Here is a tiny trained network, its code and every weight. The questions are about switching its units off for an input and a class, where a switched-off unit gives its printed mean instead of its output.

import numpy as np


def w(rows, s, z=0):
    codes = np.array(rows[::2]) - 128.0
    scale = np.full(codes.shape[1], s)
    scale[-1] = z or s
    return codes * scale


def norm(h):
    return h / np.sqrt((h * h).mean(-1, keepdims=True) + 1e-5)


def f(y):
    return y / 2 * (1 + np.tanh(0.7978845608 * (y + 0.044715 * y**3)))


def log_softmax(a):
    a = a - a.max(-1, keepdims=True)
    return a - np.log(np.exp(a).sum(-1, keepdims=True))


def net(x, mask):
    res = np.array(x, float).reshape(1, 2) / 4 @ E
    u = 0
    for l in range(2):
        y = f(norm(res) @ A[l][:, :-1].T + A[l][:, -1])
        res = res + np.where(mask[u : u + 13], y, B[l][:, -1]) @ B[l][:, :-1]
        u += 13
    return log_softmax(norm(res)[-1] @ U[:, :-1].T + U[:, -1])


A, B = {}, {}
E = w([
[109,113,176,84],'x0',
[174,160,254,92],'x1',
],0.0079)
A[0] = w([
[145,71,120,108,42],'L0N0',
[148,95,149,108,17],'L0N1',
[127,146,173,150,115],'L0N2',
[130,175,98,145,150],'L0N3',
[155,142,68,143,38],'L0N4',
[118,53,114,89,61],'L0N5',
[164,154,103,149,107],'L0N6',
[150,132,189,5,106],'L0N7',
[149,103,100,93,3],'L0N8',
[83,169,137,140,79],'L0N9',
[90,122,78,141,123],'L0N10',
[13,20,89,54,211],'L0N11',
[65,56,133,99,135],'L0N12',
],0.014,0.0051)
B[0] = w([
[88,16,124,146,121],'L0N0',
[134,1,136,118,123],'L0N1',
[125,156,73,104,146],'L0N2',
[68,120,121,179,149],'L0N3',
[207,74,158,139,151],'L0N4',
[122,50,91,178,143],'L0N5',
[155,156,122,152,139],'L0N6',
[88,43,136,128,211],'L0N7',
[76,68,171,98,118],'L0N8',
[168,77,171,133,120],'L0N9',
[39,114,159,107,184],'L0N10',
[14,61,29,230,254],'L0N11',
[113,114,17,214,172],'L0N12',
],0.0091,0.012)
A[1] = w([
[169,130,130,233,96],'L1N0',
[149,120,141,74,127],'L1N1',
[123,61,175,47,70],'L1N2',
[48,142,115,80,113],'L1N3',
[110,118,42,48,3],'L1N4',
[189,88,72,175,56],'L1N5',
[150,179,201,85,196],'L1N6',
[157,118,60,191,44],'L1N7',
[209,161,138,133,116],'L1N8',
[83,112,43,142,94],'L1N9',
[97,143,144,70,58],'L1N10',
[138,144,151,63,96],'L1N11',
[172,19,200,9,116],'L1N12',
],0.011,0.0044)
B[1] = w([
[176,73,163,121,181],'L1N0',
[46,126,158,98,136],'L1N1',
[88,243,183,93,194],'L1N2',
[164,108,60,170,159],'L1N3',
[111,50,132,160,117],'L1N4',
[65,62,188,190,149],'L1N5',
[65,106,82,154,178],'L1N6',
[151,84,217,63,190],'L1N7',
[118,83,98,92,134],'L1N8',
[99,192,35,69,255],'L1N9',
[74,50,103,169,123],'L1N10',
[80,85,98,132,137],'L1N11',
[149,214,234,3,254],'L1N12',
],0.0078,0.0067)
U = w([
[231,224,74,112,2],'0',
[45,64,57,144,253],'1',
[198,62,185,166,87],'2',
[62,188,201,6,158],'3',
],0.013,0.0063)

Each question gives the input, the list of numbers given to net, and the class t.
The units are the neurons (one row each of A and B). Each row of codes is followed by its name. A weight is (code - 128) times the scale printed after its matrix; where a second scale follows, it is the last column's (A, B and U).
mask holds one flag per neuron, layer by layer. A switched-off neuron (its flag False) gives its mean, the last column of its row in B, instead of its output. The means were averaged over made-up inputs and are rounded, as every weight is.
A unit's drop is (log p(t) with every unit on - log p(t) with that unit switched off) / (log p(t) with every unit on - log p(t) with every unit switched off).
The circuit of an input: a set's keep is (log p(t) with only the set's units on - log p(t) with every unit switched off) / (log p(t) with every unit on - log p(t) with every unit switched off). Starting from the 12 units with the biggest drops (on a tie, the unit counted first), units are removed one at a time, each time the one whose removal leaves the highest keep (on an exact tie, the one counted first), for as long as the keep stays at least 0.8.
circuit, biggest first: the units of the circuit, biggest drop first
top k neurons: the k neurons with the biggest drops, biggest first
top k neurons in layer l: the k neurons of layer l with the biggest drops, biggest first
drop when u is switched off: that unit's drop, to one decimal
input [-8,5], class 0: top 2 neurons : (L0N7 L0N11)
input [-5,3], class 0: circuit, biggest first : (L0N11 L0N7 L0N10)
input [-4,0], class 2: top 2 neurons : (L0N11 L0N4)
input [-2,1], class 0: top 3 neurons : (L0N11 L0N7 L1N12)
input [-8,4], class 0: top 2 neurons : (L0N7 L0N11)
input [-6,8], class 3: top 2 neurons : (L0N11 L0N12)
input [-5,2], class 2: top 3 neurons : (L0N11 L1N9 L0N10)
input [-3,-1], class 2: top 3 neurons in layer 0 : (L0N11 L0N4 L0N7)
input [3,6], class 3: drop when L0N11 is switched off : 0.4
input [-5,7], class 3: drop when L0N12 is switched off : 0.2
input [-6,1], class 2: drop when L0N11 is switched off : 0.5
input [1,2], class 3: drop when L1N10 is switched off : 0.0
